Here is a tiny trained network, its code and every weight. The questions are about switching its units off for an input and a target symbol, where a switched-off unit gives its printed mean instead of its output.

import numpy as np


def w(rows, s, z=0):
    codes = np.array(rows[::2]) - 128.0
    scale = np.full(codes.shape[1], s)
    scale[-1] = z or s
    return codes * scale


def norm(h):
    return h / np.sqrt((h * h).mean(-1, keepdims=True) + 1e-5)


def f(y):
    return np.maximum(y, 0)


def softmax(a):
    e = np.exp(a - a.max(-1, keepdims=True))
    return e / e.sum(-1, keepdims=True)


def log_softmax(a):
    a = a - a.max(-1, keepdims=True)
    return a - np.log(np.exp(a).sum(-1, keepdims=True))


def net(x, mask):
    ids = ['ΠΨβγδεμξστω'.index(c) for c in x.split()]
    T = len(ids)
    res = E[ids] + P[:T]
    u = 0
    for l in range(2):
        r = norm(res)
        for j in range(2):
            rows = slice(3 * j, 3 * j + 3)
            q, k, v = (r @ M[l][rows].T for M in (Q, K, V))
            z = softmax(np.where(np.tri(T) > 0, q @ k.T / 3**0.5, -1e9)) @ v
            o = O[l][rows]
            res = res + np.where(mask[u + j], z, o[:, -1]) @ o[:, :-1]
        u += 2
        y = f(norm(res) @ A[l][:, :-1].T + A[l][:, -1])
        res = res + np.where(mask[u : u + 12], y, B[l][:, -1]) @ B[l][:, :-1]
        u += 12
    return log_softmax(norm(res)[-1] @ U[:, :-1].T + U[:, -1])


Q, K, V, O, A, B = {}, {}, {}, {}, {}, {}
E = w([
[217,112,46,188,185,134,243],'Π',
[133,117,152,131,109,201,105],'Ψ',
[83,86,120,148,101,167,134],'β',
[97,101,4,173,200,162,179],'γ',
[228,148,140,128,101,132,103],'δ',
[63,184,183,142,151,115,68],'ε',
[150,172,185,58,160,157,134],'μ',
[106,108,106,79,73,120,53],'ξ',
[75,77,214,205,143,128,130],'σ',
[109,175,157,39,161,127,119],'τ',
[130,92,135,124,122,47,157],'ω',
],0.025)
P = w([
[114,200,94,169,101,157,179],'0',
[128,148,103,141,165,145,140],'1',
[108,195,129,144,80,144,178],'2',
[136,115,101,135,194,133,117],'3',
[118,179,165,130,65,114,160],'4',
[146,91,93,128,225,125,95],'5',
[131,136,184,100,81,98,122],'6',
[166,73,94,126,251,123,76],'7',
[160,109,176,85,145,89,94],'8',
],0.017)
Q[0] = w([
[106,196,70,160,91,172,141],'0.h1',
[118,160,128,99,147,105,253],'0.h1',
[141,133,200,108,48,121,104],'0.h1',
[166,65,132,91,215,100,48],'0.h2',
[70,150,149,76,151,110,136],'0.h2',
[164,202,170,62,113,28,116],'0.h2',
],0.036)
K[0] = w([
[105,186,81,120,105,158,205],'0.h1',
[137,217,108,209,74,103,120],'0.h1',
[100,121,233,84,21,122,149],'0.h1',
[174,47,134,96,253,80,24],'0.h2',
[212,121,140,126,81,82,94],'0.h2',
[143,153,234,77,35,16,74],'0.h2',
],0.03)
V[0] = w([
[160,150,145,54,157,163,147],'0.h1',
[109,119,91,9,124,122,162],'0.h1',
[148,186,80,124,162,7,85],'0.h1',
[131,146,88,78,84,187,86],'0.h2',
[187,149,97,192,104,133,79],'0.h2',
[174,89,105,141,110,95,144],'0.h2',
],0.017)
O[0] = w([
[86,105,168,47,101,226,192,50],'0.h1',
[39,142,160,83,90,153,220,30],'0.h1',
[126,192,227,20,36,109,213,254],'0.h1',
[140,19,146,17,255,163,153,36],'0.h2',
[247,63,157,112,122,162,145,84],'0.h2',
[137,78,210,152,38,141,153,44],'0.h2',
],0.0084,0.0043)
A[0] = w([
[145,112,160,144,173,85,224,124],'0.n1',
[110,45,41,38,38,103,74,3],'0.n2',
[72,45,53,160,102,93,192,28],'0.n3',
[158,126,244,165,109,158,101,50],'0.n4',
[151,124,72,173,136,118,243,14],'0.n5',
[87,110,109,136,76,254,52,53],'0.n6',
[134,135,187,202,116,113,162,101],'0.n7',
[175,67,101,131,76,134,127,3],'0.n8',
[170,172,155,78,149,134,86,77],'0.n9',
[179,192,119,84,88,88,77,93],'0.n10',
[158,99,70,154,94,197,146,105],'0.n11',
[136,47,67,123,63,5,164,62],'0.n12',
],0.026,0.007)
B[0] = w([
[106,128,134,152,167,93,142,164],'0.n1',
[188,97,137,56,62,116,80,153],'0.n2',
[144,163,20,162,98,168,99,148],'0.n3',
[229,122,127,160,150,181,139,177],'0.n4',
[171,99,66,134,210,81,139,156],'0.n5',
[100,90,128,86,181,212,172,150],'0.n6',
[104,83,154,110,115,101,88,192],'0.n7',
[87,193,91,179,127,121,87,139],'0.n8',
[84,185,119,133,173,137,113,212],'0.n9',
[112,143,90,36,145,117,119,252],'0.n10',
[63,111,148,87,125,111,159,161],'0.n11',
[84,177,167,138,130,152,254,178],'0.n12',
],0.039,0.016)
Q[1] = w([
[106,94,86,143,156,177,171],'1.h1',
[166,212,46,123,140,81,124],'1.h1',
[43,133,135,160,238,182,175],'1.h1',
[108,168,170,136,152,57,218],'1.h2',
[112,221,3,152,31,153,141],'1.h2',
[155,148,195,30,91,162,214],'1.h2',
],0.029)
K[1] = w([
[187,91,119,67,176,126,206],'1.h1',
[141,139,63,211,117,97,58],'1.h1',
[69,10,90,158,120,253,130],'1.h1',
[110,205,125,31,77,162,163],'1.h2',
[87,176,85,234,196,55,201],'1.h2',
[177,251,123,39,123,95,112],'1.h2',
],0.025)
V[1] = w([
[177,37,137,70,189,82,158],'1.h1',
[81,84,196,104,137,97,44],'1.h1',
[156,163,197,128,127,84,130],'1.h1',
[171,174,247,127,105,208,72],'1.h2',
[220,122,107,115,182,93,186],'1.h2',
[182,40,119,169,138,29,94],'1.h2',
],0.014)
O[1] = w([
[72,123,103,140,132,165,96,190],'1.h1',
[105,113,15,163,99,106,177,122],'1.h1',
[169,133,62,100,169,140,224,2],'1.h1',
[109,1,39,109,226,85,224,41],'1.h2',
[192,208,126,83,128,164,63,161],'1.h2',
[191,216,61,221,156,132,111,51],'1.h2',
],0.0084,0.0071)
A[1] = w([
[106,156,145,112,157,134,123,174],'1.n1',
[203,22,121,4,7,92,37,51],'1.n2',
[177,76,76,116,165,140,139,60],'1.n3',
[138,95,187,244,89,56,53,1],'1.n4',
[99,120,24,205,133,152,67,36],'1.n5',
[177,54,163,254,124,41,94,104],'1.n6',
[153,77,195,105,165,140,117,3],'1.n7',
[162,115,158,139,195,92,162,51],'1.n8',
[179,203,116,165,132,139,130,101],'1.n9',
[53,208,196,157,25,84,245,20],'1.n10',
[133,149,135,194,191,6,133,22],'1.n11',
[128,103,114,204,75,219,62,103],'1.n12',
],0.026,0.0039)
B[1] = w([
[151,121,142,161,100,124,127,220],'1.n1',
[168,3,103,64,69,90,94,252],'1.n2',
[141,143,168,116,104,135,151,169],'1.n3',
[166,118,219,130,165,115,67,151],'1.n4',
[128,158,118,129,42,151,144,197],'1.n5',
[108,144,223,128,152,128,47,156],'1.n6',
[125,139,93,128,146,152,168,157],'1.n7',
[96,97,125,160,115,105,119,158],'1.n8',
[181,111,122,124,126,143,126,161],'1.n9',
[135,208,185,101,71,94,209,245],'1.n10',
[125,101,80,163,185,81,165,179],'1.n11',
[57,134,148,155,124,117,79,165],'1.n12',
],0.049,0.017)
U = w([
[89,108,103,193,183,35,152,214],'Π',
[37,135,104,179,29,148,99,105],'Ψ',
[146,155,144,126,121,121,100,60],'β',
[72,93,156,89,165,198,174,140],'γ',
[153,53,113,70,73,75,108,253],'δ',
[74,198,81,29,168,86,83,39],'ε',
[247,144,149,136,168,152,147,145],'μ',
[169,172,3,155,79,119,175,48],'ξ',
[116,118,240,167,149,81,60,129],'σ',
[156,170,128,124,116,127,109,82],'τ',
[130,175,198,113,80,67,222,178],'ω',
],0.0079,0.0021)

Each question gives the input, a string of symbols that net reads in full, and the target symbol t.
The units are the heads (3 rows each of Q, K, V and O) and the neurons (one row each of A and B). Each row of codes is followed by its name. A weight is (code - 128) times the scale printed after its matrix; where a second scale follows, it is the last column's (O, A, B and U).
mask holds one flag per unit, layer by layer, with each layer's heads first. A switched-off unit (its flag False) gives its mean, the last column of its rows in O or B, instead of its output. The means were averaged over made-up inputs and are rounded, as every weight is.
A unit's drop is (log p(t) with every unit on - log p(t) with that unit switched off) / (log p(t) with every unit on - log p(t) with every unit switched off).
The circuit of an input: a set's keep is (log p(t) with only the set's units on - log p(t) with every unit switched off) / (log p(t) with every unit on - log p(t) with every unit switched off). Starting from the 12 units with the biggest drops (on a tie, the unit counted first), units are removed one at a time, each time the one whose removal leaves the highest keep (on an exact tie, the one counted first), for as long as the keep stays at least 0.8.
units of the circuit, in order: the units of the circuit, biggest drop first
top k neurons: the k neurons with the biggest drops, biggest first
k most important neurons of layer l: the k neurons of layer l with the biggest drops, biggest first
drop of u: that unit's drop, to one decimal
input ξ ε ε ε ξ μ Π ε, target γ: 2 most important neurons of layer 1 => 1.n10, 1.n2
input ξ ε ε ε μ μ, target ε: units of the circuit, in order => 0.n9, 1.n10
input ε ω ω ε β ω μ Π δ, target γ: units of the circuit, in order => 0.h1, 1.n10, 0.n6
input ξ δ ξ ω β ω δ, target σ: most important neuron of layer 1 => 1.n4
input τ σ δ Π ω β, target Ψ: 2 most important neurons of layer 1 => 1.n12, 1.n5
input ε ε ε ξ ω ε, target Π: 2 most important neurons of layer 0 => 0.n12, 0.n10
input ξ ε ω β μ ε δ, target γ: 2 most important neurons of layer 1 => 1.n10, 1.n2
input ω γ ξ ε δ δ, target ε: top 2 neurons => 0.n9, 0.n10
input β Π τ, target σ: 3 most important neurons of layer 0 => 0.n10, 0.n3, 0.n9
input ω ε ε ξ τ, target ε: top 2 neurons => 1.n10, 1.n2
input ε δ ξ τ, target μ: 2 most important neurons of layer 0 => 0.n4, 0.n7
input ε σ Ψ σ ξ ε, target ξ: top 2 neurons => 0.n12, 1.n5
input τ σ ε Ψ ε τ, target Ψ: 2 most important neurons of layer 0 => 0.n12, 0.n10
input ε ε ε ε ε τ, target ε: top 2 neurons => 0.n9, 1.n10
input ε Π ξ ε τ ξ ω τ, target Π: 3 most important neurons of layer 0 => 0.n10, 0.n12, 0.n1
input ε Ψ Ψ δ, target Ψ: most important neuron of layer 0 => 0.n8
input ε ε Ψ δ ε, target Ψ: top 2 neurons => 0.n6, 1.n5
input β Ψ μ ε ξ ε δ, target Π: drop of 0.h2 => 1.0
input ω δ ε δ μ, target ε: drop of 1.n2 => 0.1
input ξ ξ ε ε ξ σ ω ε, target ξ: drop of 1.h2 => 0.0
input ξ ω μ, target Π: drop of 0.h2 => 0.9
input ω ε Ψ ξ Π τ, target Π: most important neuron of layer 0 => 0.n10
input ε ω δ ε δ, target μ: 2 most important neurons of layer 0 => 0.n4, 0.n8
input δ ω ω Ψ ξ ε, target Ψ: 2 most important neurons of layer 0 => 0.n6, 0.n10
